Here is a tiny trained network, its code and every weight. The questions are about switching its units off for an input and a target symbol, where a switched-off unit gives its printed mean instead of its output.

import numpy as np


def w(rows, s, z=0):
    codes = np.array(rows[::2]) - 128.0
    scale = np.full(codes.shape[1], s)
    scale[-1] = z or s
    return codes * scale


def norm(h):
    return h / np.sqrt((h * h).mean(-1, keepdims=True) + 1e-5)


def f(y):
    return np.maximum(y, 0)


def softmax(a):
    e = np.exp(a - a.max(-1, keepdims=True))
    return e / e.sum(-1, keepdims=True)


def log_softmax(a):
    a = a - a.max(-1, keepdims=True)
    return a - np.log(np.exp(a).sum(-1, keepdims=True))


def net(x, mask):
    ids = ['αδεζξσφψ'.index(c) for c in x.split()]
    T = len(ids)
    res = E[ids] + P[:T]
    u = 0
    for l in range(3):
        r = norm(res)
        for j in range(2):
            rows = slice(2 * j, 2 * j + 2)
            q, k, v = (r @ M[l][rows].T for M in (Q, K, V))
            z = softmax(np.where(np.tri(T) > 0, q @ k.T / 2**0.5, -1e9)) @ v
            o = O[l][rows]
            res = res + np.where(mask[u + j], z, o[:, -1]) @ o[:, :-1]
        u += 2
        y = f(norm(res) @ A[l][:, :-1].T + A[l][:, -1])
        res = res + np.where(mask[u : u + 4], y, B[l][:, -1]) @ B[l][:, :-1]
        u += 4
    return log_softmax(norm(res)[-1] @ U[:, :-1].T + U[:, -1])


Q, K, V, O, A, B = {}, {}, {}, {}, {}, {}
E = w([
[155,118,130,221],'α',
[163,99,94,156],'δ',
[103,93,87,97],'ε',
[167,155,86,53],'ζ',
[175,232,122,83],'ξ',
[55,107,126,117],'σ',
[119,131,122,118],'φ',
[108,143,4,77],'ψ',
],0.0042)
P = w([
[48,163,80,114],'0',
[199,128,244,79],'1',
[169,126,238,83],'2',
[145,124,231,78],'3',
[124,123,220,70],'4',
[108,121,209,65],'5',
[95,119,197,61],'6',
[84,118,192,55],'7',
],0.0011)
Q[0] = w([
[41,165,89,63],'L0H1',
[65,171,155,1],'L0H1',
[50,116,202,44],'L0H2',
[94,43,100,45],'L0H2',
],0.0042)
K[0] = w([
[75,68,115,77],'L0H1',
[101,109,65,52],'L0H1',
[47,168,166,76],'L0H2',
[88,62,92,1],'L0H2',
],0.0052)
V[0] = w([
[103,92,114,128],'L0H1',
[168,144,121,252],'L0H1',
[158,172,134,245],'L0H2',
[197,5,51,128],'L0H2',
],0.0026)
O[0] = w([
[135,88,7,167,147],'L0H1',
[140,130,133,12,123],'L0H1',
[27,100,21,100,73],'L0H2',
[36,157,160,202,250],'L0H2',
],0.0022,0.0015)
A[0] = w([
[94,252,50,108,28],'L0N1',
[18,62,51,248,81],'L0N2',
[123,68,80,117,247],'L0N3',
[136,79,109,91,101],'L0N4',
],0.0026,0.0011)
B[0] = w([
[218,135,199,178,167],'L0N1',
[213,104,152,1,251],'L0N2',
[171,171,186,176,227],'L0N3',
[133,112,164,196,154],'L0N4',
],0.0033,0.0022)
Q[1] = w([
[129,133,187,190],'L1H1',
[25,128,206,243],'L1H1',
[254,143,139,177],'L1H2',
[144,179,118,85],'L1H2',
],0.0048)
K[1] = w([
[130,133,58,137],'L1H1',
[188,60,29,130],'L1H1',
[252,164,70,219],'L1H2',
[85,211,104,116],'L1H2',
],0.0036)
V[1] = w([
[129,148,155,41],'L1H1',
[147,89,252,140],'L1H1',
[118,162,255,115],'L1H2',
[177,171,50,172],'L1H2',
],0.0023)
O[1] = w([
[84,154,134,150,204],'L1H1',
[61,96,186,158,255],'L1H1',
[165,219,247,14,185],'L1H2',
[39,86,128,191,143],'L1H2',
],0.0016,0.0012)
A[1] = w([
[94,254,137,124,73],'L1N1',
[150,152,89,72,142],'L1N2',
[100,111,111,82,212],'L1N3',
[157,208,180,129,250],'L1N4',
],0.0046,0.0015)
B[1] = w([
[240,211,154,117,155],'L1N1',
[79,118,137,254,174],'L1N2',
[148,140,140,173,159],'L1N3',
[108,100,21,131,252],'L1N4',
],0.0035,0.0033)
Q[2] = w([
[239,96,107,169],'L2H1',
[133,211,156,132],'L2H1',
[168,152,54,155],'L2H2',
[190,160,2,126],'L2H2',
],0.0064)
K[2] = w([
[214,160,93,171],'L2H1',
[110,153,117,44],'L2H1',
[144,157,90,184],'L2H2',
[164,169,2,217],'L2H2',
],0.0065)
V[2] = w([
[152,139,134,179],'L2H1',
[181,89,29,84],'L2H1',
[185,108,2,125],'L2H2',
[114,79,113,62],'L2H2',
],0.0023)
O[2] = w([
[136,183,117,145,178],'L2H1',
[3,169,106,131,232],'L2H1',
[49,110,244,37,248],'L2H2',
[158,165,175,170,112],'L2H2',
],0.0024,0.0018)
A[2] = w([
[88,154,129,196,2],'L2N1',
[81,75,130,167,212],'L2N2',
[82,118,145,253,192],'L2N3',
[81,160,66,152,40],'L2N4',
],0.0052,0.0011)
B[2] = w([
[254,71,191,126,152],'L2N1',
[181,165,104,199,254],'L2N2',
[14,145,177,99,251],'L2N3',
[135,13,57,129,168],'L2N4',
],0.0038,0.0028)
U = w([
[39,172,183,202,186],'α',
[250,97,140,239,141],'δ',
[195,38,197,49,149],'ε',
[154,147,51,101,108],'ζ',
[184,232,94,126,102],'ξ',
[145,134,109,115,5],'σ',
[64,143,129,2,132],'φ',
[97,54,25,144,138],'ψ',
],0.0086,0.0028)

Each question gives the input, a string of symbols that net reads in full, and the target symbol t.
The units are the heads (2 rows each of Q, K, V and O) and the neurons (one row each of A and B). Each row of codes is followed by its name. A weight is (code - 128) times the scale printed after its matrix; where a second scale follows, it is the last column's (O, A, B and U).
mask holds one flag per unit, layer by layer, with each layer's heads first. A switched-off unit (its flag False) gives its mean, the last column of its rows in O or B, instead of its output. The means were averaged over made-up inputs and are rounded, as every weight is.
A unit's drop is (log p(t) with every unit on - log p(t) with that unit switched off) / (log p(t) with every unit on - log p(t) with every unit switched off).
The circuit of an input: a set's keep is (log p(t) with only the set's units on - log p(t) with every unit switched off) / (log p(t) with every unit on - log p(t) with every unit switched off). Starting from the 12 units with the biggest drops (on a tie, the unit counted first), units are removed one at a time, each time the one whose removal leaves the highest keep (on an exact tie, the one counted first), for as long as the keep stays at least 0.8.
circuit, biggest first: the units of the circuit, biggest drop first
most important unit: the unit with the biggest drop
top k neurons: the k neurons with the biggest drops, biggest first
which heads matter: for each layer, one digit per head in row order, 1 if its drop is at least 0.15 and else 0, layers parted by /
input σ σ ψ δ σ φ σ, target ε: top neuron -> [L1N2]
input ξ ψ ε ψ ζ, target ψ: circuit, biggest first -> [L1N4 L0N2 L1N2 L2N4]
input ψ δ ζ δ α δ, target ε: top 2 neurons -> [L0N2 L1N2]
input α σ σ δ δ α σ, target ε: circuit, biggest first -> [L2H1 L1H2 L2N3]
input ξ ψ φ, target ψ: top 4 neurons -> [L1N4 L0N2 L2N3 L0N3]
input σ α δ φ, target φ: which heads matter -> 01 / 01 / 01
input ψ ξ ζ ψ ζ, target ψ: circuit, biggest first -> [L0N2 L1N2 L1H2 L2N4]
input ψ ε δ ε α δ ξ ε, target ε: which heads matter -> 11 / 01 / 00
input α ζ δ ψ α δ δ δ, target ε: top 4 neurons -> [L0N2 L2N3 L0N3 L2N2]
input ψ δ φ φ, target φ: circuit, biggest first -> [L2N2 L1N4]
input ψ ζ δ, target α: circuit, biggest first -> [L0N2 L2N3]
input δ δ δ δ φ ε α ε, target δ: which heads matter -> 11 / 11 / 01
input α ζ δ, target α: which heads matter -> 11 / 00 / 00
input ψ δ σ ψ σ δ ε, target α: top neuron -> [L1N4]
input ξ ψ φ σ σ, target δ: top 2 neurons -> [L2N3 L1N2]
input φ α α ψ φ, target ψ: which heads matter -> 11 / 00 / 00
input α δ α δ α, target ε: top 2 neurons -> [L0N2 L1N2]
input ζ δ ε α, target α: top 2 neurons -> [L2N3 L2N2]
input ζ α ε ψ ε δ ε, target ε: top 2 neurons -> [L0N2 L1N2]
input σ φ δ δ α σ, target δ: most important unit -> L2H2
